Below is a small trained network, with its code and all its weights. Each question gives an input and a target symbol and asks what happens when units are switched off, that is, made to give their printed mean instead of their output.

import numpy as np


def w(rows, s, z=0):
    codes = np.array(rows[::2]) - 128.0
    scale = np.full(codes.shape[1], s)
    scale[-1] = z or s
    return codes * scale


def f(y):
    return np.maximum(y, 0)


def softmax(a):
    e = np.exp(a - a.max(-1, keepdims=True))
    return e / e.sum(-1, keepdims=True)


def log_softmax(a):
    a = a - a.max(-1, keepdims=True)
    return a - np.log(np.exp(a).sum(-1, keepdims=True))


def net(x, mask):
    ids = ['αβγεηθλμπστφψ'.index(c) for c in x.split()]
    T = len(ids)
    res = E[ids] + P[:T]
    u = 0
    for l in range(2):
        r = res
        for j in range(2):
            rows = slice(2 * j, 2 * j + 2)
            q, k, v = (r @ M[l][rows].T for M in (Q, K, V))
            z = softmax(np.where(np.tri(T) > 0, q @ k.T / 2**0.5, -1e9)) @ v
            o = O[l][rows]
            res = res + np.where(mask[u + j], z, o[:, -1]) @ o[:, :-1]
        u += 2
        y = f(res @ A[l][:, :-1].T + A[l][:, -1])
        res = res + np.where(mask[u : u + 4], y, B[l][:, -1]) @ B[l][:, :-1]
        u += 4
    return log_softmax(res[-1] @ U[:, :-1].T + U[:, -1])


Q, K, V, O, A, B = {}, {}, {}, {}, {}, {}
E = w([
[170,103,104,164],'α',
[85,130,162,182],'β',
[120,133,132,152],'γ',
[143,114,157,164],'ε',
[90,119,70,189],'η',
[183,103,90,88],'θ',
[107,90,4,109],'λ',
[59,134,74,146],'μ',
[118,167,152,106],'π',
[121,153,153,194],'σ',
[144,68,66,182],'τ',
[117,150,82,19],'φ',
[87,104,205,145],'ψ',
],0.019)
P = w([
[89,86,147,153],'0',
[242,80,125,125],'1',
[152,178,12,155],'2',
[82,68,159,129],'3',
[249,59,126,111],'4',
[158,185,23,140],'5',
[81,61,162,129],'6',
],0.017)
Q[0] = w([
[9,156,115,90],'L0H1',
[168,129,159,54],'L0H1',
[159,8,147,135],'L0H2',
[138,89,115,162],'L0H2',
],0.011)
K[0] = w([
[142,69,140,127],'L0H1',
[143,184,113,63],'L0H1',
[112,4,188,83],'L0H2',
[172,163,75,69],'L0H2',
],0.012)
V[0] = w([
[112,109,131,37],'L0H1',
[148,113,182,125],'L0H1',
[253,111,104,135],'L0H2',
[80,131,168,136],'L0H2',
],0.0072)
O[0] = w([
[96,3,122,48,83],'L0H1',
[168,138,133,103,71],'L0H1',
[134,245,130,130,254],'L0H2',
[130,226,148,39,31],'L0H2',
],0.0056,0.0029)
A[0] = w([
[163,122,66,124,116],'L0N1',
[7,111,110,90,103],'L0N2',
[207,104,236,114,40],'L0N3',
[174,139,56,88,3],'L0N4',
],0.012,0.0062)
B[0] = w([
[38,133,156,69,254],'L0N1',
[139,218,125,100,226],'L0N2',
[5,115,71,138,177],'L0N3',
[168,132,155,216,211],'L0N4',
],0.016,0.0067)
Q[1] = w([
[97,13,94,115],'L1H1',
[75,113,255,117],'L1H1',
[165,178,126,145],'L1H2',
[89,161,159,75],'L1H2',
],0.0084)
K[1] = w([
[48,152,123,98],'L1H1',
[141,114,254,204],'L1H1',
[156,137,82,67],'L1H2',
[105,182,147,161],'L1H2',
],0.0091)
V[1] = w([
[145,143,254,100],'L1H1',
[246,179,68,148],'L1H1',
[67,49,179,136],'L1H2',
[211,246,156,92],'L1H2',
],0.0048)
O[1] = w([
[70,108,204,152,37],'L1H1',
[199,127,64,1,1],'L1H1',
[64,196,101,65,137],'L1H2',
[91,245,146,75,59],'L1H2',
],0.0061,0.0035)
A[1] = w([
[109,84,51,149,2],'L1N1',
[254,102,214,191,118],'L1N2',
[199,65,19,174,210],'L1N3',
[142,200,53,119,125],'L1N4',
],0.011,0.0042)
B[1] = w([
[204,150,216,117,195],'L1N1',
[253,117,189,133,135],'L1N2',
[154,170,76,62,211],'L1N3',
[159,83,101,147,254],'L1N4',
],0.011,0.008)
U = w([
[220,128,165,127,147],'α',
[107,205,189,150,84],'β',
[110,147,161,134,151],'γ',
[78,5,108,191,119],'ε',
[131,137,55,214,150],'η',
[123,12,138,54,187],'θ',
[29,85,21,86,2],'λ',
[118,236,91,156,72],'μ',
[129,198,212,93,144],'π',
[178,156,207,180,124],'σ',
[175,101,119,112,156],'τ',
[134,179,136,48,110],'φ',
[41,117,127,97,117],'ψ',
],0.012,0.0095)

Each question gives the input, a string of symbols that net reads in full, and the target symbol t.
The units are the heads (2 rows each of Q, K, V and O) and the neurons (one row each of A and B). Each row of codes is followed by its name. A weight is (code - 128) times the scale printed after its matrix; where a second scale follows, it is the last column's (O, A, B and U).
mask holds one flag per unit, layer by layer, with each layer's heads first. A switched-off unit (its flag False) gives its mean, the last column of its rows in O or B, instead of its output. The means were averaged over made-up inputs and are rounded, as every weight is.
A unit's drop is (log p(t) with every unit on - log p(t) with that unit switched off) / (log p(t) with every unit on - log p(t) with every unit switched off).
The circuit of an input: a set's keep is (log p(t) with only the set's units on - log p(t) with every unit switched off) / (log p(t) with every unit on - log p(t) with every unit switched off). Starting from all 12 units, units are removed one at a time, each time the one whose removal leaves the highest keep (on an exact tie, the one counted first), for as long as the keep stays at least 0.8.
circuit, biggest first: the units of the circuit, biggest drop first
k most important neurons: the k neurons with the biggest drops, biggest first
top k neurons in layer l: the k neurons of layer l with the biggest drops, biggest first
input π φ η φ π, target θ: circuit, biggest first	L0N2; L0N4
input μ π φ ψ γ, target ε: circuit, biggest first	L0N3; L0N2
input β π φ ε μ, target θ: 3 most important neurons	L0N2; L0N1; L0N4
input φ ε π, target η: circuit, biggest first	L1N4
input φ φ φ η α, target θ: circuit, biggest first	L0H1; L0N1
input α ε π ψ τ, target ε: 2 most important neurons	L0N1; L0N3
input γ μ φ α, target α: 3 most important neurons	L0N1; L0N3; L1N2
input η μ π η λ φ, target η: 3 most important neurons	L0N4; L1N4; L1N1
input η λ λ λ α ψ, target η: 2 most important neurons	L0N4; L0N1
input ψ η φ π θ, target ε: 2 most important neurons	L0N3; L0N4
input φ φ τ φ β, target θ: 3 most important neurons	L0N3; L0N1; L0N2
input μ λ φ π ε, target θ: circuit, biggest first	L0H1; L0N4
input α μ β ψ μ, target ε: 2 most important neurons	L0N2; L0N3
input ψ β η β λ φ, target η: circuit, biggest first	L0N4
input β γ π ψ σ, target ε: circuit, biggest first	L0N3; L0N2
input φ λ τ φ α, target θ: top 2 neurons in layer 1	L1N1; L1N3
input φ θ φ σ γ, target θ: top 2 neurons in layer 0	L0N2; L0N4
input μ λ α φ η, target θ: top 2 neurons in layer 0	L0N1; L0N2
input φ τ φ μ τ, target θ: 2 most important neurons	L0N1; L0N2
input φ β φ β σ, target θ: top 2 neurons in layer 1	L1N1; L1N3
input η β φ τ σ σ η, target η: circuit, biggest first	L0N1
input θ η π, target η: top 2 neurons in layer 0	L0N2; L0N4
input ψ μ α π ψ, target ε: top 2 neurons in layer 0	L0N3; L0N2
input λ γ ε β π γ σ, target σ: top 3 neurons in layer 1	L1N2; L1N3; L1N4
input ε φ ε τ ε ψ, target η: top 2 neurons in layer 0	L0N1; L0N4
input γ β μ ε, target ε: 3 most important neurons	L0N2; L1N3; L0N3
input π η σ β α, target η: circuit, biggest first	L0N3
input ψ ε τ σ, target σ: top 3 neurons in layer 0	L0N1; L0N3; L0N2
